Below is a small trained network, with its code and all its weights. Each question gives an input and a target symbol and asks what happens when units are switched off, that is, made to give their printed mean instead of their output.

import numpy as np


def w(rows, s, z=0):
    codes = np.array(rows[::2]) - 128.0
    scale = np.full(codes.shape[1], s)
    scale[-1] = z or s
    return codes * scale


def norm(h):
    return h / np.sqrt((h * h).mean(-1, keepdims=True) + 1e-5)


def f(y):
    return np.maximum(y, 0)


def softmax(a):
    e = np.exp(a - a.max(-1, keepdims=True))
    return e / e.sum(-1, keepdims=True)


def log_softmax(a):
    a = a - a.max(-1, keepdims=True)
    return a - np.log(np.exp(a).sum(-1, keepdims=True))


def net(x, mask):
    ids = ['γεηλμξσφψω'.index(c) for c in x.split()]
    T = len(ids)
    res = E[ids] + P[:T]
    u = 0
    for l in range(2):
        r = norm(res)
        for j in range(3):
            rows = slice(2 * j, 2 * j + 2)
            q, k, v = (r @ M[l][rows].T for M in (Q, K, V))
            z = softmax(np.where(np.tri(T) > 0, q @ k.T / 2**0.5, -1e9)) @ v
            o = O[l][rows]
            res = res + np.where(mask[u + j], z, o[:, -1]) @ o[:, :-1]
        u += 3
        y = f(norm(res) @ A[l][:, :-1].T + A[l][:, -1])
        res = res + np.where(mask[u : u + 12], y, B[l][:, -1]) @ B[l][:, :-1]
        u += 12
    return log_softmax(norm(res)[-1] @ U[:, :-1].T + U[:, -1])


Q, K, V, O, A, B = {}, {}, {}, {}, {}, {}
E = w([
[177,170,157,92,117,200,133,121,112],'γ',
[180,145,77,120,181,110,250,60,91],'ε',
[96,114,165,149,141,43,147,153,62],'η',
[147,102,169,83,57,84,162,162,147],'λ',
[98,152,94,184,69,141,153,93,99],'μ',
[94,52,123,71,102,153,110,73,153],'ξ',
[58,64,109,115,194,131,130,96,66],'σ',
[66,161,144,102,152,92,196,38,151],'φ',
[133,152,174,110,62,44,161,99,153],'ψ',
[172,134,126,173,174,112,111,95,182],'ω',
],0.002)
P = w([
[91,114,226,252,163,216,214,116,144],'0',
[116,126,200,193,154,188,199,86,126],'1',
[111,131,182,162,152,161,179,81,126],'2',
[118,131,162,143,141,141,169,79,125],'3',
[119,130,147,134,136,129,162,87,121],'4',
[123,129,135,124,129,119,152,92,126],'5',
[127,126,124,123,127,106,142,98,121],'6',
[133,123,113,119,127,97,138,102,118],'7',
[133,124,99,112,123,96,131,106,123],'8',
[137,117,93,112,120,85,123,111,126],'9',
[133,115,81,109,113,77,119,119,127],'10',
[139,113,69,104,111,67,112,119,125],'11',
[142,112,57,99,107,63,109,128,124],'12',
[145,116,46,99,102,58,107,131,117],'13',
],0.0014)
Q[0] = w([
[98,151,77,164,80,145,107,125,111],'0.h1',
[101,148,92,163,97,102,138,159,111],'0.h1',
[101,167,95,87,112,138,143,168,99],'0.h2',
[165,216,177,114,181,252,64,227,145],'0.h2',
[226,173,68,85,67,174,103,101,199],'0.h3',
[180,171,208,143,82,49,168,238,122],'0.h3',
],0.0043)
K[0] = w([
[102,130,121,170,105,148,158,147,118],'0.h1',
[103,133,111,164,105,168,137,108,126],'0.h1',
[113,148,130,105,108,123,140,133,108],'0.h2',
[114,136,255,154,136,208,190,112,110],'0.h2',
[152,137,135,64,87,148,105,122,140],'0.h3',
[145,148,169,142,98,85,165,165,128],'0.h3',
],0.0072)
V[0] = w([
[144,149,36,237,77,145,96,111,144],'0.h1',
[56,121,109,172,41,186,128,165,103],'0.h1',
[155,71,95,170,178,51,95,120,229],'0.h2',
[64,120,68,86,79,77,189,123,93],'0.h2',
[193,253,105,98,86,171,77,58,145],'0.h3',
[93,46,190,68,87,154,168,138,186],'0.h3',
],0.002)
O[0] = w([
[155,112,132,12,137,73,55,121,104,172],'0.h1',
[146,93,113,58,156,88,186,85,135,86],'0.h1',
[81,229,109,67,117,184,140,154,110,253],'0.h2',
[127,111,244,142,171,160,104,44,131,93],'0.h2',
[92,90,86,182,179,88,252,142,146,95],'0.h3',
[128,103,121,153,116,75,43,172,70,140],'0.h3',
],0.0023,0.0014)
A[0] = w([
[172,77,81,133,112,131,211,116,105,66],'0.n1',
[158,47,184,180,164,148,108,114,185,35],'0.n2',
[83,129,153,77,156,161,146,92,78,82],'0.n3',
[181,153,138,155,156,155,168,192,186,139],'0.n4',
[72,132,118,225,66,209,122,145,112,3],'0.n5',
[93,100,119,74,126,194,134,103,159,89],'0.n6',
[107,90,167,97,110,129,5,170,88,52],'0.n7',
[156,181,224,9,107,219,151,111,156,110],'0.n8',
[169,97,170,173,167,139,106,109,185,3],'0.n9',
[59,28,142,143,147,111,214,224,125,108],'0.n10',
[166,55,182,93,77,117,121,246,191,85],'0.n11',
[42,122,106,122,103,81,115,135,123,127],'0.n12',
],0.002,0.0016)
B[0] = w([
[175,153,136,126,113,168,86,110,94,187],'0.n1',
[192,151,43,169,136,137,172,216,190,158],'0.n2',
[145,138,138,159,116,164,108,175,151,205],'0.n3',
[163,120,139,127,127,115,71,73,89,255],'0.n4',
[113,30,64,158,155,32,254,144,157,153],'0.n5',
[128,121,103,189,111,147,106,182,179,163],'0.n6',
[201,172,120,114,122,148,50,126,99,173],'0.n7',
[106,92,79,228,191,135,250,193,147,187],'0.n8',
[165,100,151,212,147,105,115,176,181,152],'0.n9',
[83,177,123,152,193,148,218,97,121,158],'0.n10',
[157,101,138,108,181,234,160,113,113,153],'0.n11',
[170,129,161,128,137,173,123,133,123,230],'0.n12',
],0.0027,0.00094)
Q[1] = w([
[100,55,203,130,132,160,148,168,110],'1.h1',
[98,79,159,70,118,180,168,181,88],'1.h1',
[156,185,158,149,109,19,167,143,149],'1.h2',
[60,142,192,81,171,91,132,143,2],'1.h2',
[31,57,187,65,36,218,254,158,28],'1.h3',
[113,95,171,171,210,121,111,219,173],'1.h3',
],0.0079)
K[1] = w([
[136,93,206,217,131,145,132,95,122],'1.h1',
[165,102,185,198,139,119,111,82,141],'1.h1',
[209,252,187,146,61,13,141,121,133],'1.h2',
[36,141,203,103,198,99,152,129,2],'1.h2',
[175,54,198,206,154,119,124,53,135],'1.h3',
[114,204,124,251,71,211,142,163,107],'1.h3',
],0.0058)
V[1] = w([
[174,94,227,127,229,182,140,166,178],'1.h1',
[62,136,135,101,59,181,179,152,84],'1.h1',
[117,104,158,192,153,163,246,165,165],'1.h2',
[156,174,133,156,115,201,86,195,135],'1.h2',
[153,171,182,118,110,27,159,177,72],'1.h3',
[125,148,142,131,24,119,158,112,251],'1.h3',
],0.002)
O[1] = w([
[39,188,27,81,92,103,173,218,152,125],'1.h1',
[54,59,165,39,158,125,126,91,130,11],'1.h1',
[161,135,122,23,117,88,33,103,91,255],'1.h2',
[142,70,161,78,150,58,172,64,114,154],'1.h2',
[147,199,229,120,123,58,163,147,78,77],'1.h3',
[156,108,123,109,4,100,158,116,243,101],'1.h3',
],0.0019,0.00083)
A[1] = w([
[126,113,137,47,124,127,2,189,99,23],'1.n1',
[128,124,134,141,160,97,182,146,158,197],'1.n2',
[165,174,135,107,89,174,63,102,98,62],'1.n3',
[117,137,128,112,156,62,41,91,146,148],'1.n4',
[92,111,125,63,102,116,132,85,88,255],'1.n5',
[118,87,192,65,144,174,193,149,153,41],'1.n6',
[132,78,78,84,80,173,86,132,183,131],'1.n7',
[100,159,138,128,181,144,230,115,154,38],'1.n8',
[67,107,83,192,94,104,213,155,116,116],'1.n9',
[126,92,170,197,153,154,167,196,169,175],'1.n10',
[131,120,173,47,67,96,22,197,124,111],'1.n11',
[148,160,177,106,55,64,147,126,166,7],'1.n12',
],0.0031,0.0015)
B[1] = w([
[253,182,109,81,109,79,119,101,151,156],'1.n1',
[124,153,138,144,122,137,143,135,110,193],'1.n2',
[108,136,122,100,132,96,82,153,161,203],'1.n3',
[114,113,137,92,99,154,155,129,101,241],'1.n4',
[160,134,119,140,162,138,157,151,150,251],'1.n5',
[95,131,97,96,113,132,186,131,112,144],'1.n6',
[123,135,140,164,113,91,128,125,65,184],'1.n7',
[93,130,111,172,64,135,106,106,119,167],'1.n8',
[139,61,187,114,167,111,126,118,164,188],'1.n9',
[73,116,109,140,147,99,156,189,164,169],'1.n10',
[202,143,46,100,171,125,112,79,135,165],'1.n11',
[133,109,119,157,128,211,106,164,99,149],'1.n12',
],0.0046,0.0018)
U = w([
[117,80,120,226,174,128,237,175,113,254],'γ',
[169,204,103,106,99,157,77,49,94,198],'ε',
[104,183,245,103,163,49,105,173,72,81],'η',
[77,115,101,1,47,125,199,205,138,73],'λ',
[189,30,198,71,141,106,135,51,193,92],'μ',
[90,37,88,158,39,64,49,142,71,68],'ξ',
[51,90,90,84,224,195,51,143,113,78],'σ',
[41,148,165,122,41,117,135,77,186,70],'φ',
[154,118,203,132,47,225,92,201,138,48],'ψ',
[153,200,66,165,132,82,72,171,241,103],'ω',
],0.0066,0.0053)

Each question gives the input, a string of symbols that net reads in full, and the target symbol t.
The units are the heads (2 rows each of Q, K, V and O) and the neurons (one row each of A and B). Each row of codes is followed by its name. A weight is (code - 128) times the scale printed after its matrix; where a second scale follows, it is the last column's (O, A, B and U).
mask holds one flag per unit, layer by layer, with each layer's heads first. A switched-off unit (its flag False) gives its mean, the last column of its rows in O or B, instead of its output. The means were averaged over made-up inputs and are rounded, as every weight is.
A unit's drop is (log p(t) with every unit on - log p(t) with that unit switched off) / (log p(t) with every unit on - log p(t) with every unit switched off).
The circuit of an input: a set's keep is (log p(t) with only the set's units on - log p(t) with every unit switched off) / (log p(t) with every unit on - log p(t) with every unit switched off). Starting from the 12 units with the biggest drops (on a tie, the unit counted first), units are removed one at a time, each time the one whose removal leaves the highest keep (on an exact tie, the one counted first), for as long as the keep stays at least 0.8.
units of the circuit, in order: the units of the circuit, biggest drop first
most important unit: the unit with the biggest drop
top k neurons: the k neurons with the biggest drops, biggest first
k most important neurons of layer l: the k neurons of layer l with the biggest drops, biggest first
input ω σ ω, target σ: most important unit -> 0.n4
input σ γ σ μ, target μ: units of the circuit, in order -> [1.n9 1.h1]
input λ λ σ ω φ λ ω ξ σ, target ε: 2 most important neurons of layer 1 -> [1.n1 1.n10]
input ω ω γ ω ω σ ω ω μ ε λ μ λ, target ε: top 2 neurons -> [0.n7 1.n11]
input ω ξ ω λ ε η ω ε λ λ γ σ, target γ: top 2 neurons -> [1.n3 0.n6]
input ω μ ω ω ω σ ξ ω φ, target γ: units of the circuit, in order -> [0.n8 1.n3]
input ω ω ω ξ φ σ ω ω η η η ψ, target γ: 2 most important neurons of layer 1 -> [1.n12 1.n3]
input μ ω γ ξ, target γ: units of the circuit, in order -> [1.n7 1.n5]
input λ ω ψ σ ω γ μ σ, target ε: 3 most important neurons of layer 1 -> [1.n1 1.n9 1.n10]
input η μ ξ μ, target ξ: top 2 neurons -> [1.n7 1.n3]
input ω ε μ μ ω ω η ξ, target ξ: top 2 neurons -> [1.n7 0.n6]
input η μ ω η μ φ ω η ω, target η: units of the circuit, in order -> [1.h3 0.h2 0.n4]
input λ λ ε μ γ η ω, target γ: top 4 neurons -> [1.n3 0.n9 1.n4 1.n1]
input σ η ω η ξ ω ξ η λ ω μ μ γ, target γ: units of the circuit, in order -> [0.n8]
input ξ μ ω μ, target ω: units of the circuit, in order -> [1.n3 1.n5 1.n4 1.h2]
input μ η ω ε ω σ γ μ ω ω η, target ε: units of the circuit, in order -> [0.h3 1.n11]
input ω μ ω ω ω σ ω ω μ η ω φ, target φ: top 3 neurons -> [1.n8 0.n8 1.n9]
input σ ω ξ μ ω ω ω η μ, target ω: top 2 neurons -> [1.n3 1.n5]
input ω ω ω ξ σ λ η ω η ω ω η μ, target γ: units of the circuit, in order -> [0.n5 1.h2 1.h3 1.n1]
input ω μ η η λ μ, target η: most important neuron of layer 0 -> [0.n8]
input ω μ λ σ μ η ε η μ ω, target μ: top 2 neurons -> [1.n4 0.n9]
input σ μ λ ω ω μ ω ω ξ, target ξ: top 2 neurons -> [1.n7 0.n8]
input λ ω ε, target ε: units of the circuit, in order -> [1.h2 1.n8]
input ω μ ω ξ ω, target ξ: top 2 neurons -> [0.n4 1.n7]
input γ ω μ ω ω μ ω ω ξ μ ω ω ξ, target ε: top 3 neurons -> [1.n7 1.n1 1.n11]
input ω ω ω λ μ ω, target λ: 2 most important neurons of layer 0 -> [0.n11 0.n4]
input ω ω ω σ η ω μ ω μ γ ω, target μ: most important unit -> 1.h1
input ω ω ψ σ γ ω, target ψ: top 2 neurons -> [1.n12 0.n4]
